[-0.86 -0.22  0.20 -0.06  0.05  0.01 -1.25 -0.30  0.19 -0.73 -0.20 -1.42
  6.80  1.04 -0.59 -0.33 -1.28]
<45>/Z251
[-0.49 -0.05  0.04  0.44 -0.41  0.28 -0.20  0.05 -0.25  0.16  0.09 -0.21
 -1.83  0.40 -0.15  0.31 -0.20]
<45>/Z251
[-0.19 -0.59 -0.19 -0.36 -0.11 -0.16  1.38 -0.33 -0.41  0.41 -0.30 -1.22
 -6.93 -0.52  1.14 -0.26  0.00]
<45>/Z251
[-0.16 -0.27  0.02 -0.24 -0.53 -0.12  0.17 -0.12 -0.18 -0.03 -0.28 -0.78
 -1.16  0.16  0.17 -0.07 -0.23]
<47>/Z251
[-0.48 -0.38 -0.56  1.96 -0.51  0.53 -0.33  0.59 -0.64  1.07 -0.09  0.55
 -4.65  0.04  0.18  0.22  0.26]
<45>/Z251
[ 0.00 -0.58 -0.16  0.45  0.42 -0.36  0.64 -0.35  0.20  0.01 -0.26 -0.52
 -1.10  0.19  0.81  0.36 -0.01]
<45>/Z630
[-0.62  0.46 -0.09  2.06 -0.50  0.80 -1.45  0.68 -0.65  0.26  0.07  1.24
  0.91  0.60 -1.08  0.50 -0.34]
<45>/Z251
[ 0.13 -0.79 -0.48  0.38  0.15 -0.39  1.32 -0.13  0.19  0.66  0.06 -0.70
 -5.81 -0.63  1.61  0.23  1.29]
<45>/Z630
[ 0.81  0.43 -0.45 -0.38 -0.09 -0.80  0.02 -0.03  0.33  0.05  0.13 -0.14
 -1.31 -0.19  0.77  0.46  1.07]
<52>/Z630
[-0.18 -1.50  0.82 -3.61  0.50 -1.64  3.60 -1.60  0.60 -0.08 -0.37 -5.05
 -6.51 -0.92  3.09 -1.42 -0.08]
<45>/Z251
[-0.39 -0.40  0.21 -0.52  1.65 -0.38  1.13 -0.29 -0.12  0.39 -0.28 -1.65
 -3.90 -0.38  0.91 -0.43  0.09]
<47>/Z251
[ 0.41 -0.15 -0.38 -0.50  0.66 -0.53  0.92 -0.21  0.50  0.21  0.15  0.23
 -1.59 -0.09  0.99  0.07  0.80]
<52>/Z630
[-0.52 -0.26 -0.12  0.08 -0.44  0.22  0.31 -0.13 -0.40  0.10 -0.14 -0.15
 -3.92 -0.04  0.20  0.12 -0.25]
<45>/Z251
[-0.49  0.64 -0.32  1.24 -0.37  0.81 -1.07  0.79 -0.45  0.35 -0.01  1.14
 -2.28  0.25 -0.48  0.35 -0.13]
<45>/Z251
[-0.55 -0.58  0.41 -0.04  0.10  0.09  0.59 -0.34  0.14  0.08 -0.53 -1.36
 -1.15  0.06  0.49 -0.47 -0.43]
<45>/Z251
[-0.27 -0.23  0.16 -0.41 -0.31 -0.12  0.09 -0.18 -0.74  0.38 -0.24 -1.23
 -3.17 -0.09  0.50 -0.23 -0.31]
<47>/Z251
[ 0.09 -0.71 -0.22 -0.65 -0.50 -0.63  3.04 -0.38 -0.44  0.57 -0.33 -2.09
 -6.93 -0.66  1.67 -0.72  0.47]
<45>/Z251
[ 0.01 -0.37 -0.13  0.01 -0.39 -0.21  0.75 -0.13 -0.50  0.30 -0.48 -0.57
 -3.94  0.04  0.59 -0.16  0.10]
<47>/Z251
[-0.11 -0.28 -0.02 -0.63  0.09  0.09  0.74 -0.35 -0.08  0.19 -0.25 -1.01
 -3.95 -0.31  0.62 -0.29 -0.30]
<45>/Z251
[-0.44 -0.58  0.73 -0.64 -0.43 -0.24  0.64 -0.39  0.05  0.31  0.57 -1.99
 -1.79 -0.12  0.58 -0.33 -0.48]
<47>/Z251
[-0.44 -0.21  0.09  0.60 -0.10  0.02 -0.14 -0.03 -0.26 -0.17 -0.15 -0.52
 -0.13  0.42 -0.02  0.08 -0.44]
<45>/Z251
[ 0.23 -0.51 -0.13  0.42  0.40 -0.27  0.69 -0.14  0.29  0.25 -0.29 -0.56
 -2.79 -0.18  1.10  0.16  0.39]
<45>/Z630
[ 0.32 -0.46 -0.21 -0.14  0.26 -0.45  1.11 -0.13  0.20  0.26 -0.44 -0.60
 -3.69 -0.43  1.96  0.03  0.82]
<47>/Z630
[-0.31 -0.42  0.51  0.33 -0.09  0.34 -0.11 -0.12 -0.32  0.02 -0.10 -0.88
 -0.51  0.25  0.00 -0.21 -0.76]
<45>/Z251
[ 0.29 -0.12 -0.18 -0.21 -0.22 -0.08  0.82  0.00  0.12  0.33 -0.07 -0.84
 -4.96 -0.22  0.65  0.08  0.04]
<45>/Z251
[ 0.10 -0.51  0.33 -1.70  0.41 -0.61  1.81 -0.51  0.08  0.22 -0.16 -1.99
 -5.83 -0.62  1.35 -0.14 -0.28]
<45>/Z251
[-0.20 -0.06 -0.71 -0.06 -0.72 -0.13  0.53  0.09 -0.55  0.21 -0.09 -0.64
 -5.93 -0.26  0.66  0.07 -0.25]
<45>/Z251
[-0.42 -0.46 -0.32  0.72 -0.30  0.39  0.43  0.05 -0.56  0.55 -0.41 -0.26
 -4.00  0.04  0.34  0.01 -0.03]
<45>/Z251

[ 0.06 -0.09 -0.09  0.11 -0.31 -0.13 -0.28 -0.04  0.09  0.19  0.28 -0.12
  0.06 -0.04 -0.40  0.20 -0.18]
[46]/L
[ 0.14  1.61 -0.37 -0.13  0.08 -0.11 -0.04 -0.11 -0.22 -0.02  0.36  0.03
 -0.16 -0.28 -0.28  0.25  0.17]
[52]/L
[ 0.29  1.78 -0.08 -0.34  1.00 -0.12  0.20  0.09 -0.03  0.04  0.23 -0.67
 -0.14 -0.13 -0.91  0.00  0.08]
[51]/L
[-0.08  0.19  0.08  0.23 -0.22 -0.08  0.25  0.14 -0.01  0.27 -0.20 -0.18
  0.03 -0.16 -0.56  0.08 -0.07]
[50]/L
[-0.17  2.10 -0.19 -0.56  0.74 -0.41 -0.17 -0.03 -0.15 -0.30  0.26  0.21
 -0.52 -0.08  0.13  0.03 -0.07]
[52]/X
[ 0.31  1.89 -0.40 -0.36  0.35 -0.26 -0.20 -0.27 -0.02 -0.01 -0.19 -0.04
 -0.25  0.66 -0.18 -0.06 -0.20]
[46]/X
[ 0.43  0.32 -0.57 -0.58  0.22 -0.03 -0.21 -0.07 -0.09 -0.04 -0.23  0.02
  0.21  0.07 -0.20  0.21  0.32]
[50]/L
[ 0.24  1.04 -0.90 -0.61  0.52 -0.53 -0.93 -0.42  0.09  0.33 -0.78 -0.05
  0.00  0.68 -0.13  0.18  0.16]
[50]/L
[ 0.32  0.15 -0.88 -0.28  0.04 -0.30 -0.44  0.11  0.08  0.28 -0.31 -0.04
  0.04  0.30 -0.53  0.14  0.03]
[46]/L
[ 0.07  0.33 -0.39 -0.28  0.59  0.09  0.08  0.10 -0.09  0.09  0.23 -0.01
  0.14 -0.33 -0.14 -0.04  0.16]
[52]/L
[ 0.54  0.76 -0.70  0.13 -0.44  0.25  0.10 -0.37 -0.15  0.18  0.16 -0.03
  0.11  0.10 -0.60  0.18  0.35]
[50]/L
[-0.44  1.86 -0.21 -0.53  0.31 -0.36 -0.61 -0.20 -0.08  0.05 -0.24  0.01
 -0.25  0.43  0.07  0.33 -0.59]
[50]/X
[ 0.10  0.95  0.33 -0.29 -0.40 -0.05 -0.18 -0.19  0.08  0.52 -0.02 -0.08
  0.21 -0.05 -0.12  0.26 -0.03]
[46]/L
[ 0.96  2.65 -0.71 -0.83  0.00 -0.45 -0.71 -0.25  0.04  0.03  1.05  0.06
  0.33  0.19 -0.19 -0.15 -0.26]
[50]/X
[ 0.34  2.28 -1.17 -1.36  0.82 -0.38 -0.40  0.14 -0.22 -0.11  0.98  0.14
 -0.11 -0.13  0.30  0.40 -0.37]
[52]/L
[ 0.56 -0.21 -1.68 -0.43  1.05 -0.10  0.33  0.10 -0.18 -0.28  0.77 -0.27
  0.12 -0.10 -0.44 -0.14  0.10]
[52]/L
[-0.60  1.19 -0.40  0.66  0.76 -0.50  0.00 -0.55 -0.14  0.18 -1.12 -0.03
 -0.29  0.02 -0.31  0.02  0.26]
[44]/L
[-0.02  1.63 -0.87 -0.50  0.91 -0.31 -0.56 -0.44  0.10  0.34 -0.85  0.05
 -0.05  0.72 -0.07  0.06  0.06]
[50]/L
[-0.10  0.99 -0.46 -0.28  0.00 -0.04 -0.76 -0.41 -0.30  0.06 -0.37 -0.06
 -0.20  0.52  0.18  0.45 -0.01]
[44]/X
[ 0.77  1.84 -0.83 -0.60  0.92 -0.37 -0.36 -0.38  0.06  0.56 -0.60 -0.04
 -0.04  0.63 -1.08  0.31 -0.02]
[46]/L
[ 0.13  0.09 -0.26  0.11  0.31 -0.13 -0.15 -0.25  0.34  0.30 -0.75  0.09
 -0.22  0.47 -0.44 -0.17 -0.23]
[44]/L
[ 0.38  1.57 -0.68 -0.45  0.64 -0.38 -0.18 -0.15 -0.03  0.35 -0.07 -0.10
 -0.12  0.44 -0.78 -0.02 -0.14]
[46]/L
[ 0.32  2.65 -0.61 -0.95  1.19 -0.76 -0.56 -0.24  0.03 -0.12 -0.58 -0.06
 -0.36  0.78  0.22  0.25  0.02]
[50]/L
[ 0.07  1.29 -1.39 -0.10  0.35 -0.18 -0.50 -0.33 -0.26  0.27  0.10  0.01
 -0.29 -0.10 -0.87  0.14 -0.06]
[50]/L
[ 0.83  1.36 -1.14 -0.53  0.19 -0.40 -0.24 -0.09  0.43  0.24  0.00  0.10
  0.12  0.43 -0.02  0.20  0.14]
[46]/L
[ 0.04  2.28 -0.19 -0.09  0.85 -0.29 -0.42 -0.49 -0.39  0.15 -0.61  0.00
 -0.45  0.74  0.08 -0.09  0.09]
[44]/X
[ 0.54  1.28  0.19 -0.88  0.30 -0.09  0.12  0.25 -0.04  0.32  0.31 -0.03
  0.13 -0.33 -0.28 -0.17  0.23]
[52]/L
[ 0.11  1.24  0.56 -0.70  0.65 -0.19 -0.45 -0.07  0.09  0.30 -0.78  0.01
 -0.15  0.55 -0.53  0.10 -0.06]
[50]/L
[ 0.66  1.87 -0.37 -1.36  0.74 -0.06 -0.73  0.20  0.05  0.31 -0.24 -0.08
 -0.03  0.61 -0.03  0.37  0.09]
[46]/L
[ 0.88  0.61 -1.08 -0.90 -0.51  0.18 -0.58 -0.31 -0.20  0.13  0.45 -0.08
  0.18  0.43  0.22  0.46 -0.06]
[52]/L
[ 0.72  0.52 -1.22 -0.79  0.52 -0.08 -0.41 -0.03  0.03  0.24  0.40 -0.06
  0.41  0.26 -0.58 -0.05 -0.05]
[51]/L
[-0.36  0.17 -0.38 -0.05  0.27 -0.34 -0.21 -0.37  0.01  0.36 -0.51 -0.11
  0.16  0.11 -0.67  0.19 -0.03]
[46]/L
[ 0.30  0.24  0.96 -0.46 -0.43  0.30  0.26  0.51 -0.22 -0.28  0.34  0.04
  0.13 -0.46 -0.10  0.40  0.19]
[52]/X
[ 0.29  0.49 -0.22 -0.08 -0.44 -0.11 -0.24  0.14 -0.16  0.09 -0.19 -0.06
 -0.07  0.15 -0.71  0.30 -0.03]
[46]/L
[ 0.30  2.65 -1.27 -0.37  0.71 -0.38  0.01 -0.46  0.09  0.10  0.35  0.15
 -0.14  0.43  0.52 -0.36 -0.15]
[52]/X
[-0.39  0.42 -0.19  0.32  1.17 -0.12  0.10 -0.47  0.00  0.42 -1.20 -0.10
 -0.17  0.50 -0.24  0.20  0.18]
[44]/L
[ 0.21  1.51 -0.14 -0.16  0.27 -0.44 -0.17 -0.43 -0.01  0.36 -0.60 -0.19
 -0.30  0.77 -0.94  0.23 -0.20]
[46]/L
[ 1.14  2.16 -0.57 -1.06  0.30 -0.32  0.19  0.48  0.13 -0.06  0.92  0.03
  0.16  0.00  0.10  0.08 -0.04]
[52]/L
[ 0.29  0.72 -0.32 -0.38  0.45  0.54  0.55  0.16 -0.25  0.40  0.68 -0.28
  0.21 -0.45  0.05 -0.12  0.20]
[52]/L
[-0.51  0.98 -1.17  0.20  0.68 -0.59 -0.31 -0.40  0.15  0.41 -0.19 -0.11
 -0.43 -0.14  0.05  0.10  0.19]
[52]/L

[-0.35  0.14  0.84 -0.23  0.99  0.64  0.54  0.63  0.44 -0.18 -0.38 -0.06
 -0.40 -0.47 -0.03 -0.29  0.07]
N/Y
[-0.06 -0.46  0.41  0.19  0.07  0.28  0.13 -0.09  0.97 -0.32 -0.24 -0.61
 -0.36 -0.70 -0.04 -0.42  0.00]
E/Y
[-0.21 -0.13  0.19 -0.10  0.43  1.21  0.90  0.42  0.39 -0.36 -0.51 -0.28
 -0.09 -0.81 -0.31 -0.30 -0.28]
E/Y
[-0.04 -1.19  0.61  0.57  1.11  0.15 -0.23 -0.68  1.72 -0.92  0.69 -0.14
 -0.38 -0.99 -0.04 -0.32  0.19]
E/Y
[ 0.20 -0.19  0.06  0.30 -0.21  0.43  0.15  0.11  1.26  0.13 -0.05  0.15
 -0.24 -0.36 -0.08 -0.41  0.17]
N/Y
[-0.73 -0.92 -0.28 -0.18  0.70  0.08  0.38 -0.36 -0.29  0.16 -0.08 -0.07
  0.12 -0.63 -0.17  0.15 -0.10]
E/Z
[-0.14 -1.04  0.24  0.24  0.15  0.90 -0.25  0.47  0.98 -0.73 -0.01 -0.75
 -0.66 -0.72 -0.25 -0.23  0.08]
N/Y
[-0.08 -0.70  0.37  0.18  0.03  0.37 -0.20  0.63  0.91  0.06 -0.61 -0.01
  0.00 -0.90  0.09  1.12 -0.22]
U/Y
[-0.46 -0.10 -0.29 -0.04 -0.13  1.13  0.78  1.60 -0.11 -0.31 -0.37 -0.39
 -0.17 -1.15 -0.22  0.17 -0.19]
T/Y
[-0.61 -0.03  0.01  0.78  0.84  1.06  1.65  0.71 -0.26  1.57 -0.27  1.18
 -0.28 -1.13 -0.39 -0.96 -0.25]
T/Y
[-0.91 -1.24  0.06 -0.28  1.21  0.91  0.89  0.43  1.37 -0.63  0.37 -1.08
 -0.46 -1.59 -0.27  0.01 -0.17]
E/M
[-0.11  0.11  0.16 -0.08  1.25  0.85  0.49  0.27  1.04 -0.74 -0.41 -0.05
 -0.64 -0.65 -0.63 -0.19 -0.17]
T/Y
[-0.26 -0.13 -0.10 -0.29  0.96  1.20  1.88  0.94  0.35 -0.07 -0.79 -0.48
 -0.45 -1.57 -0.61 -0.23 -0.25]
E/Y
[ 0.11 -0.32 -0.15 -0.22 -0.14  0.01  0.04 -0.04  0.09  0.16  0.30 -0.31
  0.00 -0.08  0.16 -0.37  0.06]
E/Y
[-0.44 -0.14 -0.25 -0.13  0.94  1.21  1.91  0.33  1.26 -0.28 -0.24  0.65
 -0.93 -0.90 -0.28 -0.45  0.17]
N/M
[-0.56 -1.30  0.52 -0.36  1.18  0.62 -0.35 -0.11  1.09 -0.97  0.21 -0.55
 -0.46 -0.65 -0.25  0.02 -0.14]
E/M
[-0.44 -0.45 -0.46  0.01  0.84  1.36  1.98  0.69  0.13  0.11 -0.58 -0.14
 -0.49 -1.51 -0.48 -0.28 -0.19]
E/M
[-0.28 -0.56  0.14  0.06  0.06  0.90  1.36  0.68  0.45 -0.01 -0.67 -0.20
 -0.36 -1.06 -0.38 -0.26 -0.37]
E/Y
[-0.29 -0.53  0.44 -0.33  0.72  0.56  0.25  0.63  0.74 -0.59 -0.11  0.33
 -0.47 -0.50 -0.11 -0.14 -0.08]
T/Y
[-0.54 -0.66 -0.20  0.10 -0.20  0.89  1.21  0.04  0.15  0.08 -0.35  0.11
 -0.35 -0.70  0.05 -0.04 -0.04]
T/Y
[-0.01 -0.61  0.23  0.64  0.35  0.40 -0.40  0.16  0.55 -0.15 -0.35 -0.50
  0.02 -0.60 -0.21 -0.16 -0.33]
U/Y
[-0.45 -0.49 -0.06 -0.29  0.72  0.79 -0.18  0.47  0.94 -0.51  0.65 -0.78
 -0.67 -1.25 -0.33  0.23  0.21]
T/M
[-0.37 -0.11 -0.21 -0.73  0.28  0.98  0.92  0.79 -0.04 -0.55 -0.22 -0.35
  0.03 -0.72 -0.06 -0.19 -0.23]
T/Y
[-0.37 -0.37 -0.88 -0.31  0.69  2.03  2.71  1.44  0.08  0.54 -1.10 -0.15
 -0.37 -1.90 -1.20 -0.41 -0.03]
E/Y
[ 0.02  0.06  0.14 -0.13  0.34  0.56  0.11  0.29  0.66 -0.97 -0.53 -0.41
 -0.52 -0.69 -0.27  0.10 -0.02]
E/Y
[-0.39 -0.36 -0.28 -0.32  1.08  0.56  0.90  0.19  0.75 -0.31 -0.93  0.17
 -0.32 -0.98 -0.94 -0.45 -0.12]
N/M
[-0.65 -0.09  0.00 -0.24  0.16  1.37  1.14  1.15  0.24 -0.08 -0.46 -0.55
 -1.04 -1.34 -0.11  0.02 -0.35]
T/M
[-0.02 -0.24 -0.12  0.04  0.51  0.28  0.13 -0.19  0.54 -0.67  0.18 -0.18
 -0.30 -0.58  0.71 -0.15  0.07]
N/Y
[-1.03 -0.20 -0.10 -0.34  1.02  0.55  1.02 -0.21  0.23 -0.61  0.02  0.14
 -0.29 -0.63 -0.16 -0.09  0.10]
T/Y
[-0.22  0.15  0.00 -0.27  0.19  0.70  1.29  0.27  0.47  0.00 -0.41 -0.38
  0.02 -0.40 -0.07 -0.46 -0.01]
N/M
[-0.50 -0.54 -0.19 -0.38  0.59  1.28  2.85  0.87  0.29 -0.09 -0.64 -0.53
 -0.75  0.23  0.10 -0.69 -0.13]
N/Y
[-0.92 -1.23  0.23 -0.30  1.36  1.34  0.87  0.52  1.44 -0.76  0.23 -0.42
 -0.60 -1.60 -0.48 -0.58 -0.16]
T/Y
[-0.30 -0.75  0.00 -0.33  1.21  1.72  0.76  0.54  0.79 -0.78 -0.09  0.05
 -0.97 -1.04 -0.14 -0.38 -0.34]
N/Y
[-0.21 -0.99 -0.09  0.06  0.73  0.54  0.43  0.06  0.86 -0.60 -0.05 -0.25
 -0.40 -0.57 -0.49 -0.35  0.13]
N/Y
[-0.61 -0.41 -0.10 -0.46  0.69  1.42  1.54  1.11  0.00  0.07 -0.47  0.49
 -0.43 -1.28 -0.68  0.31  0.02]
T/Y
[-0.12 -0.30 -0.15  0.10  0.88  1.20  1.59  0.29  0.60 -0.08 -0.47 -0.21
 -0.52 -1.20 -0.69 -0.53  0.18]
N/Y
